Each row has a name. Each question is about the rows just above it. Places in a row count from 0.

[ 1.56  0.11  2.06  0.18  5.81 -0.25  2.58  0.45 -3.54 -1.03 -1.09 -0.26
 -0.48 -1.97 -0.84 -2.78  0.27  2.17 -4.46  2.21 -0.73] : Q
[1.05 0.72 1.07 5.54 2.61 4.57 1.02 8.67 7.21 3.16 6.34 6.78 6.71 3.59
 4.62 6.55 3.68 1.77 6.80 2.97 5.23] : T
[-1.16 -1.82  6.09 -6.43 -0.16  1.53  2.16  0.83  6.34  7.03 -0.30  0.44
 -1.01 -5.89  0.85 -5.18  2.26 -1.17  2.96 -2.90  1.23] : W
[-4.18  1.86 -3.35 -0.60 -4.09  0.13 -4.67 -1.93  0.55 -2.01  0.70 -2.36
 -2.47 -1.66 -1.49  2.05 -1.07  0.06  2.79 -0.88 -1.02] : B
key -> tag
[8.67] -> Q920
[8.68] -> Q274
[-1.93] -> Q218
[8.66] -> Q87
[0.45] -> Q297
[6.55] -> Q393
[0.83] -> Q25
[6.34] -> Q315
The tag of T, keyed by place 7: -> Q920
[-4.18  1.86 -3.35 -0.60 -4.09  0.13 -4.67 -1.93  0.55 -2.01  0.70 -2.36
 -2.47 -1.66 -1.49  2.05 -1.07  0.06  2.79 -0.88 -1.02] is in which row? -> B
Whose row is [ 1.56  0.11  2.06  0.18  5.81 -0.25  2.58  0.45 -3.54 -1.03 -1.09 -0.26
 -0.48 -1.97 -0.84 -2.78  0.27  2.17 -4.46  2.21 -0.73]? -> Q

[1.51 4.47 2.32 5.82] : J
[0.89 2.65 1.37 3.45] : S
[1.27 3.77 1.96 4.91] : N
[1.84 5.45 2.83 7.10] : Z
[1.45 4.29 2.22 5.59] : Y
[1.40 4.16 2.16 5.42] : E
tags:
[2.65] -> Q715
[4.29] -> Q657
[0.89] -> Q771
[1.37] -> Q133
[4.47] -> Q949
Look up the entry of S at place 1 in the table: -> Q715
Where do [1.45 4.29 2.22 5.59] appear? -> Y
Whose row is [1.51 4.47 2.32 5.82]? -> J

[-1.56 -0.22 -0.54 -1.24 -1.39  1.76  0.72 -0.60  1.40  2.37  1.55  0.27
 -0.22 -2.63  0.02  0.17  0.14] : P
[ 3.50 -1.27  2.35  1.79  1.95 -3.72 -3.20 -0.90 -5.06 -2.15 -3.05 -1.09
 -0.94  1.90  1.42 -0.88  1.22] : H
[ 3.88 -4.52  6.78  6.68  4.33 -5.37  1.33 -3.12 -6.96  4.38 -1.88 -1.38
 -1.70  3.72  0.86 -3.84  7.03] : G
[-1.27  2.30 -1.82 -2.05 -1.99  3.20  0.19 -0.22  3.06  1.64  2.26  1.08
  0.35 -3.61  0.99  1.71 -0.79] : L
[-1.39  2.42 -4.44 -6.81 -3.20  3.53 -4.60  2.64  3.14 -4.57 -0.05  0.78
  0.91 -4.30  1.25  3.43 -5.84] : A
[ 2.64 -4.50  6.27  5.95  3.07 -4.58  1.86 -3.50 -6.68  5.68 -1.18 -1.80
 -2.05  2.67  0.56 -3.69  7.08] : U
Table of tags by key:
[-2.15] -> Q912
[-2.14] -> Q495
[1.42] -> Q557
[1.64] -> Q997
[2.37] -> Q515
[4.38] -> Q223
[5.68] -> Q781
[-3.72] -> Q524
[1.65] -> Q275
Join H by its entry at place 9: -> Q912
Whose row is [-1.27  2.30 -1.82 -2.05 -1.99  3.20  0.19 -0.22  3.06  1.64  2.26  1.08
  0.35 -3.61  0.99  1.71 -0.79]? -> L

[ 4.98 -5.43  0.88 -4.35 -0.76  1.00  0.78 -5.16 -2.04 -0.08  1.92 -1.15
 -0.55  3.51  1.00] -> F
[ 0.70 -4.34 -1.81  5.99 -1.69 -0.43  2.48  2.10 -1.99  1.53 -4.25  2.29
  5.42  1.21  4.32] -> X
[-1.02 -2.08  0.83  1.59 -2.44  0.78  3.04  3.05 -6.26  1.82 -2.30  2.61
  5.25 -1.70 -2.48] -> D
[-1.48 -6.53 -3.10 -0.91  1.87 -0.51 -1.30 -2.02 -6.05  0.33  2.60  1.19
 -1.73 -4.69  1.73] -> M
key -> tag
[1.87] -> Q51
[1.86] -> Q636
[1.88] -> Q964
[-1.70] -> Q975
[-1.69] -> Q720
[-1.48] -> Q309
[-1.49] -> Q819
The tag of M, keyed by place 4: -> Q51
Whose row is [-1.48 -6.53 -3.10 -0.91  1.87 -0.51 -1.30 -2.02 -6.05  0.33  2.60  1.19
 -1.73 -4.69  1.73]? -> M
Whose row is [-1.02 -2.08  0.83  1.59 -2.44  0.78  3.04  3.05 -6.26  1.82 -2.30  2.61
  5.25 -1.70 -2.48]? -> D

[ 2.00  3.86  3.75  1.26  2.84 -3.73 -3.11 -1.37  0.94  2.95  5.95 -1.47
  0.04 -5.53  2.26] -> C
[ 2.00  3.86  3.75  1.26  2.84 -3.73 -3.11 -1.37 -3.79 -2.83  3.32 -0.55
 -1.77 -4.63 -0.70] -> V
[-7.03 -5.99 -6.66 -0.48 -5.51  6.23  0.57  3.80 -1.42  4.77 -6.15 -1.17
  6.15 -2.15 -0.20] -> K
tags:
[1.27] -> Q735
[-2.83] -> Q664
[1.26] -> Q127
[-3.11] -> Q475
[-3.12] -> Q65
[2.96] -> Q482
[2.95] -> Q821
Look up the entry of C at place 9 in the table: -> Q821
[ 2.00  3.86  3.75  1.26  2.84 -3.73 -3.11 -1.37  0.94  2.95  5.95 -1.47
  0.04 -5.53  2.26] is in which row? -> C

[ 0.31 -1.81  1.12 -4.56  5.52] = dut
[-1.07 -3.51  6.86  2.14  3.29] = dov
[ 0.31 -1.81  1.12 -4.24  4.12] = Zez
key -> tag
[1.11] -> Q124
[6.85] -> Q108
[-3.52] -> Q454
[6.87] -> Q633
[6.86] -> Q134
[-3.51] -> Q449
[1.12] -> Q889
Look up the entry of dov at place 2 in the table: -> Q134
Whose row is [-1.07 -3.51  6.86  2.14  3.29]? -> dov

